Below are the code and all the weights of a small trained network. Each question names an input and a target symbol and asks about switching units off, where a switched-off unit gives its printed mean instead of its output.

import numpy as np


def w(rows, s, z=0):
    codes = np.array(rows[::2]) - 128.0
    scale = np.full(codes.shape[1], s)
    scale[-1] = z or s
    return codes * scale


def f(y):
    return y / 2 * (1 + np.tanh(0.7978845608 * (y + 0.044715 * y**3)))


def softmax(a):
    e = np.exp(a - a.max(-1, keepdims=True))
    return e / e.sum(-1, keepdims=True)


def log_softmax(a):
    a = a - a.max(-1, keepdims=True)
    return a - np.log(np.exp(a).sum(-1, keepdims=True))


def net(x, mask):
    ids = ['βγδεηλμφ'.index(c) for c in x.split()]
    T = len(ids)
    res = E[ids] + P[:T]
    u = 0
    for l in range(2):
        q, k, v = (res @ M[l].T for M in (Q, K, V))
        z = softmax(np.where(np.tri(T) > 0, q @ k.T / 2**0.5, -1e9)) @ v
        res = res + np.where(mask[u], z, O[l][:, -1]) @ O[l][:, :-1]
        u += 1
        y = f(res @ A[l][:, :-1].T + A[l][:, -1])
        res = res + np.where(mask[u : u + 12], y, B[l][:, -1]) @ B[l][:, :-1]
        u += 12
    return log_softmax(res[-1] @ U[:, :-1].T + U[:, -1])


Q, K, V, O, A, B = {}, {}, {}, {}, {}, {}
E = w([
[85,77,91,199],'β',
[44,131,99,187],'γ',
[79,61,93,185],'δ',
[59,133,54,254],'ε',
[64,192,154,205],'η',
[42,82,110,60],'λ',
[224,79,201,151],'μ',
[118,51,183,74],'φ',
],0.015)
P = w([
[30,112,32,196],'0',
[3,108,94,155],'1',
[12,129,126,121],'2',
[75,157,119,100],'3',
[123,190,128,95],'4',
[181,204,111,90],'5',
[222,217,112,76],'6',
[243,212,91,75],'7',
[227,202,18,89],'8',
],0.005)
Q[0] = w([
[105,126,119,249],'0.h0',
[127,150,73,65],'0.h0',
],0.013)
K[0] = w([
[232,254,174,121],'0.h0',
[45,127,88,99],'0.h0',
],0.0098)
V[0] = w([
[190,236,253,91],'0.h0',
[54,249,189,90],'0.h0',
],0.0044)
O[0] = w([
[44,165,180,246,26],'0.h0',
[172,185,254,116,251],'0.h0',
],0.0062,0.0015)
A[0] = w([
[137,214,38,109,171],'0.n0',
[82,122,96,122,116],'0.n1',
[97,166,157,156,167],'0.n2',
[133,110,75,109,158],'0.n3',
[123,168,110,10,73],'0.n4',
[201,86,191,97,149],'0.n5',
[99,125,103,66,110],'0.n6',
[118,115,165,33,132],'0.n7',
[157,85,99,125,110],'0.n8',
[166,172,74,135,251],'0.n9',
[102,103,96,33,146],'0.n10',
[46,208,129,171,191],'0.n11',
],0.012,0.0033)
B[0] = w([
[97,177,199,163,152],'0.n0',
[189,204,151,124,149],'0.n1',
[111,48,145,74,182],'0.n2',
[195,138,106,181,143],'0.n3',
[89,128,123,125,139],'0.n4',
[195,47,143,97,148],'0.n5',
[136,254,181,107,136],'0.n6',
[97,191,86,69,142],'0.n7',
[171,135,154,146,137],'0.n8',
[120,111,186,196,150],'0.n9',
[170,212,78,63,153],'0.n10',
[122,74,93,115,249],'0.n11',
],0.0081,0.012)
Q[1] = w([
[95,102,156,234],'1.h0',
[150,253,174,202],'1.h0',
],0.0048)
K[1] = w([
[240,148,129,12],'1.h0',
[52,135,1,241],'1.h0',
],0.0047)
V[1] = w([
[15,145,71,254],'1.h0',
[162,44,147,128],'1.h0',
],0.0067)
O[1] = w([
[83,125,167,203,47],'1.h0',
[140,9,1,169,255],'1.h0',
],0.008,0.00089)
A[1] = w([
[81,162,125,177,118],'1.n0',
[157,130,228,169,91],'1.n1',
[152,143,120,154,232],'1.n2',
[75,98,196,174,189],'1.n3',
[128,114,131,30,244],'1.n4',
[131,63,154,152,114],'1.n5',
[83,140,9,72,100],'1.n6',
[88,226,96,199,121],'1.n7',
[167,138,89,36,173],'1.n8',
[163,37,74,136,112],'1.n9',
[79,93,179,168,154],'1.n10',
[166,113,173,150,253],'1.n11',
],0.012,0.0057)
B[1] = w([
[113,154,198,97,173],'1.n0',
[125,93,130,135,143],'1.n1',
[219,152,48,161,167],'1.n2',
[84,238,115,171,245],'1.n3',
[58,28,31,154,224],'1.n4',
[106,145,159,132,206],'1.n5',
[176,3,190,73,206],'1.n6',
[197,114,249,33,187],'1.n7',
[63,158,86,131,221],'1.n8',
[79,139,245,207,255],'1.n9',
[115,227,117,130,227],'1.n10',
[98,191,64,90,188],'1.n11',
],0.0059,0.0095)
U = w([
[183,142,100,131,54],'β',
[138,114,201,91,20],'γ',
[195,160,43,127,253],'δ',
[185,154,183,127,101],'ε',
[62,156,55,192,163],'η',
[114,118,157,43,58],'λ',
[118,2,238,126,196],'μ',
[115,50,56,110,195],'φ',
],0.0076,0.0033)

Each question gives the input, a string of symbols that net reads in full, and the target symbol t.
The units are the heads (2 rows each of Q, K, V and O) and the neurons (one row each of A and B). Each row of codes is followed by its name. A weight is (code - 128) times the scale printed after its matrix; where a second scale follows, it is the last column's (O, A, B and U).
mask holds one flag per unit, layer by layer, with each layer's heads first. A switched-off unit (its flag False) gives its mean, the last column of its rows in O or B, instead of its output. The means were averaged over made-up inputs and are rounded, as every weight is.
A unit's drop is (log p(t) with every unit on - log p(t) with that unit switched off) / (log p(t) with every unit on - log p(t) with every unit switched off).
The circuit of an input: a set's keep is (log p(t) with only the set's units on - log p(t) with every unit switched off) / (log p(t) with every unit on - log p(t) with every unit switched off). Starting from the 12 units with the biggest drops (on a tie, the unit counted first), units are removed one at a time, each time the one whose removal leaves the highest keep (on an exact tie, the one counted first), for as long as the keep stays at least 0.8.
units of the circuit, in order: the units of the circuit, biggest drop first
k most important neurons: the k neurons with the biggest drops, biggest first
top k neurons in layer l: the k neurons of layer l with the biggest drops, biggest first
drop of u: that unit's drop, to one decimal
input β ε μ δ, target μ: units of the circuit, in order : [1.h0, 1.n9, 1.n6]
input μ η η μ η, target μ: 2 most important neurons : [0.n11, 0.n5]
input η η η ε μ β η ε μ, target μ: units of the circuit, in order : [1.n9, 0.n5]
input η η ε γ μ γ, target μ: 2 most important neurons : [0.n5, 0.n11]
input η μ λ, target λ: units of the circuit, in order : [0.n6, 0.n10, 0.n7, 1.n6]
input μ η η φ δ λ η β ε, target ε: units of the circuit, in order : [1.n7, 0.n0, 1.n4]
input ε δ γ, target ε: 2 most important neurons : [0.n2, 1.n7]
input η ε μ δ φ η μ η, target μ: 3 most important neurons : [0.n5, 0.n11, 1.n6]
input μ η μ η β, target μ: units of the circuit, in order : [1.h0, 0.n5, 1.n9, 1.n6]
input δ η φ μ, target φ: 2 most important neurons : [1.n4, 1.n11]
input δ η μ η μ μ λ, target λ: top 3 neurons in layer 0 : [0.n6, 0.n7, 0.n10]
input β β φ μ η, target φ: most important neuron : [0.n10]
input μ η γ μ γ γ, target μ: 3 most important neurons : [0.n5, 0.n11, 1.n6]
input μ η δ η η ε δ, target η: most important neuron : [0.n10]
input δ γ η β η γ φ γ, target φ: 3 most important neurons : [0.n10, 0.n5, 0.n6]
input η η ε η φ η ε, target φ: 3 most important neurons : [0.n5, 0.n10, 0.n11]
input η η μ ε β η δ μ ε, target μ: top 3 neurons in layer 0 : [0.n5, 0.n11, 0.n6]
input ε φ η, target φ: top 2 neurons in layer 1 : [1.n4, 1.n9]
input γ η γ η η η μ φ, target φ: 2 most important neurons : [1.n4, 0.n7]
input η γ μ δ, target μ: top neuron in layer 1 : [1.n9]
input ε δ μ β, target μ: top 4 neurons in layer 0 : [0.n5, 0.n0, 0.n9, 0.n6]
input δ δ γ β, target δ: top 2 neurons in layer 0 : [0.n11, 0.n2]
input η δ η μ λ β ε ε β, target ε: drop of 0.n2 : 0.4
